Below are the code and all the weights of a small trained network. Each question names an input and a target symbol and asks about switching units off, where a switched-off unit gives its printed mean instead of its output.

import numpy as np


def w(rows, s, z=0):
    codes = np.array(rows[::2]) - 128.0
    scale = np.full(codes.shape[1], s)
    scale[-1] = z or s
    return codes * scale


def f(y):
    return np.maximum(y, 0)


def softmax(a):
    e = np.exp(a - a.max(-1, keepdims=True))
    return e / e.sum(-1, keepdims=True)


def log_softmax(a):
    a = a - a.max(-1, keepdims=True)
    return a - np.log(np.exp(a).sum(-1, keepdims=True))


def net(x, mask):
    ids = ['ΣΩβγδεζθλμξτψ'.index(c) for c in x.split()]
    T = len(ids)
    res = E[ids] + P[:T]
    q, k, v = (res @ M[0].T for M in (Q, K, V))
    z = softmax(np.where(np.tri(T) > 0, q @ k.T / 4**0.5, -1e9)) @ v
    res = res + np.where(mask[0], z, O[0][:, -1]) @ O[0][:, :-1]
    y = f(res @ A[0][:, :-1].T + A[0][:, -1])
    res = res + np.where(mask[1:17], y, B[0][:, -1]) @ B[0][:, :-1]
    return log_softmax(res[-1] @ U[:, :-1].T + U[:, -1])


Q, K, V, O, A, B = {}, {}, {}, {}, {}, {}
E = w([
[73,151,148,156,66,105,129,132],'Σ',
[161,117,171,212,95,122,169,115],'Ω',
[114,133,169,194,151,55,172,105],'β',
[128,86,168,179,112,55,99,83],'γ',
[104,119,146,158,42,156,86,189],'δ',
[165,150,72,9,115,113,115,127],'ε',
[247,110,136,77,131,126,120,108],'ζ',
[44,142,153,128,75,105,102,180],'θ',
[159,218,167,69,171,129,62,199],'λ',
[190,241,138,81,139,156,157,141],'μ',
[169,253,196,46,117,96,123,142],'ξ',
[206,153,132,89,197,74,128,104],'τ',
[32,156,148,138,106,67,136,143],'ψ',
],0.011)
P = w([
[74,121,165,186,122,145,83,85],'0',
[106,120,123,223,103,82,96,126],'1',
[128,110,132,227,116,57,119,151],'2',
[154,89,142,231,110,44,130,168],'3',
[169,67,146,246,114,22,142,190],'4',
[191,54,152,255,122,15,143,201],'5',
],0.0042)
Q[0] = w([
[155,176,140,36,178,186,112,64],'H1',
[118,62,114,131,128,183,144,117],'H1',
[71,111,95,170,63,117,159,135],'H1',
[2,36,129,205,125,199,154,80],'H1',
],0.045)
K[0] = w([
[185,199,67,156,24,1,144,197],'H1',
[83,119,42,115,120,148,117,173],'H1',
[85,121,167,88,134,182,159,31],'H1',
[34,239,110,70,59,183,86,138],'H1',
],0.032)
V[0] = w([
[40,176,160,115,155,81,244,170],'H1',
[169,146,146,140,96,242,149,204],'H1',
[171,157,134,206,102,152,186,51],'H1',
[146,174,115,158,251,135,121,101],'H1',
],0.017)
O[0] = w([
[52,158,171,111,129,231,136,22,255],'H1',
[110,194,52,125,4,119,135,146,91],'H1',
[127,141,186,50,76,115,200,170,249],'H1',
[107,51,149,162,156,94,190,175,201],'H1',
],0.011,0.0017)
A[0] = w([
[68,37,33,189,53,123,180,105,6],'N1',
[107,109,43,194,145,132,113,147,76],'N2',
[172,181,106,21,163,149,114,119,49],'N3',
[67,112,125,203,102,109,106,154,151],'N4',
[69,91,161,142,121,174,146,123,59],'N5',
[85,108,135,190,56,87,157,125,126],'N6',
[117,141,92,118,68,116,154,104,99],'N7',
[107,173,191,212,93,126,61,132,186],'N8',
[62,114,128,253,141,126,93,137,83],'N9',
[152,158,90,100,119,109,83,60,110],'N10',
[149,162,137,42,158,159,134,168,2],'N11',
[101,156,122,152,162,175,77,89,13],'N12',
[155,140,158,68,125,165,152,108,154],'N13',
[208,192,95,99,123,126,71,114,66],'N14',
[219,167,81,62,204,126,103,132,37],'N15',
[115,83,189,88,126,121,122,132,85],'N16',
],0.012,0.0075)
B[0] = w([
[8,77,205,111,194,47,142,170,170],'N1',
[111,142,115,122,190,100,1,151,178],'N2',
[155,67,136,172,106,66,84,96,158],'N3',
[215,78,113,159,93,126,150,73,202],'N4',
[164,105,89,179,117,123,113,36,170],'N5',
[94,135,107,155,69,188,83,98,211],'N6',
[177,133,164,164,173,192,136,207,181],'N7',
[138,207,132,111,177,49,215,66,246],'N8',
[149,119,92,35,82,233,130,163,220],'N9',
[65,97,62,137,102,134,114,159,163],'N10',
[191,92,97,197,80,132,173,58,160],'N11',
[164,62,230,120,79,107,87,222,185],'N12',
[79,167,109,154,139,102,45,151,210],'N13',
[67,80,58,113,146,123,195,163,162],'N14',
[101,144,217,54,75,175,111,82,166],'N15',
[138,125,96,160,168,185,152,172,179],'N16',
],0.017,0.011)
U = w([
[102,191,149,130,182,39,112,116,238],'Σ',
[116,201,124,155,122,203,95,208,184],'Ω',
[106,111,102,199,197,168,89,91,54],'β',
[156,95,143,138,253,121,154,207,199],'γ',
[115,121,64,147,159,119,155,158,107],'δ',
[207,160,66,94,179,140,86,136,170],'ε',
[191,89,110,191,83,51,88,172,76],'ζ',
[167,112,150,46,74,87,182,197,184],'θ',
[66,73,99,110,159,137,59,143,105],'λ',
[62,75,157,179,102,134,175,122,64],'μ',
[142,132,103,126,117,169,181,68,133],'ξ',
[161,63,92,140,114,198,136,145,3],'τ',
[172,111,228,120,140,160,65,106,120],'ψ',
],0.004,0.0029)

Each question gives the input, a string of symbols that net reads in full, and the target symbol t.
The units are the heads (4 rows each of Q, K, V and O) and the neurons (one row each of A and B). Each row of codes is followed by its name. A weight is (code - 128) times the scale printed after its matrix; where a second scale follows, it is the last column's (O, A, B and U).
mask holds one flag per unit, heads first, then neurons. A switched-off unit (its flag False) gives its mean, the last column of its rows in O or B, instead of its output. The means were averaged over made-up inputs and are rounded, as every weight is.
A unit's drop is (log p(t) with every unit on - log p(t) with that unit switched off) / (log p(t) with every unit on - log p(t) with every unit switched off).
The circuit of an input: a set's keep is (log p(t) with only the set's units on - log p(t) with every unit switched off) / (log p(t) with every unit on - log p(t) with every unit switched off). Starting from the 12 units with the biggest drops (on a tie, the unit counted first), units are removed one at a time, each time the one whose removal leaves the highest keep (on an exact tie, the one counted first), for as long as the keep stays at least 0.8.
units of the circuit, in order: the units of the circuit, biggest drop first
k most important neurons: the k neurons with the biggest drops, biggest first
drop of u: that unit's drop, to one decimal
input μ ξ β ψ, target μ: units of the circuit, in order -> H1, N1, N6
input ε λ μ ζ ε, target θ: units of the circuit, in order -> H1, N15
input μ μ Ω λ μ ε, target ζ: units of the circuit, in order -> H1, N3, N11
input Ω Ω μ, target ζ: units of the circuit, in order -> H1, N3, N11
input Σ Ω ψ, target Σ: units of the circuit, in order -> H1, N9, N8
input λ Ω λ β Σ, target λ: 4 most important neurons -> N1, N2, N9, N6
input ε γ ε, target ψ: units of the circuit, in order -> H1, N15
input ξ δ τ ε ξ, target γ: units of the circuit, in order -> H1, N16
input ψ β Ω, target ψ: units of the circuit, in order -> H1, N12
input μ λ δ β μ, target β: 2 most important neurons -> N13, N5
input μ λ λ γ ξ, target ψ: 2 most important neurons -> N15, N8
input ε ε γ, target ε: 2 most important neurons -> N9, N2
input θ ξ δ Σ, target θ: 2 most important neurons -> N12, N8
input μ ψ θ Σ Σ, target μ: 2 most important neurons -> N1, N6
input λ ε ε β, target λ: 3 most important neurons -> N1, N2, N9
input ε θ λ θ, target ε: 2 most important neurons -> N9, N2
input ψ Σ ε θ, target ψ: most important neuron -> N12
input γ γ μ Σ γ, target γ: 2 most important neurons -> N16, N6
input τ ψ δ, target τ: most important neuron -> N9
input ε λ Ω λ μ, target ζ: drop of H1 -> 1.0
input μ γ ξ Ω, target μ: drop of N6 -> 0.3
input ψ ψ ψ, target ψ: drop of H1 -> 1.2
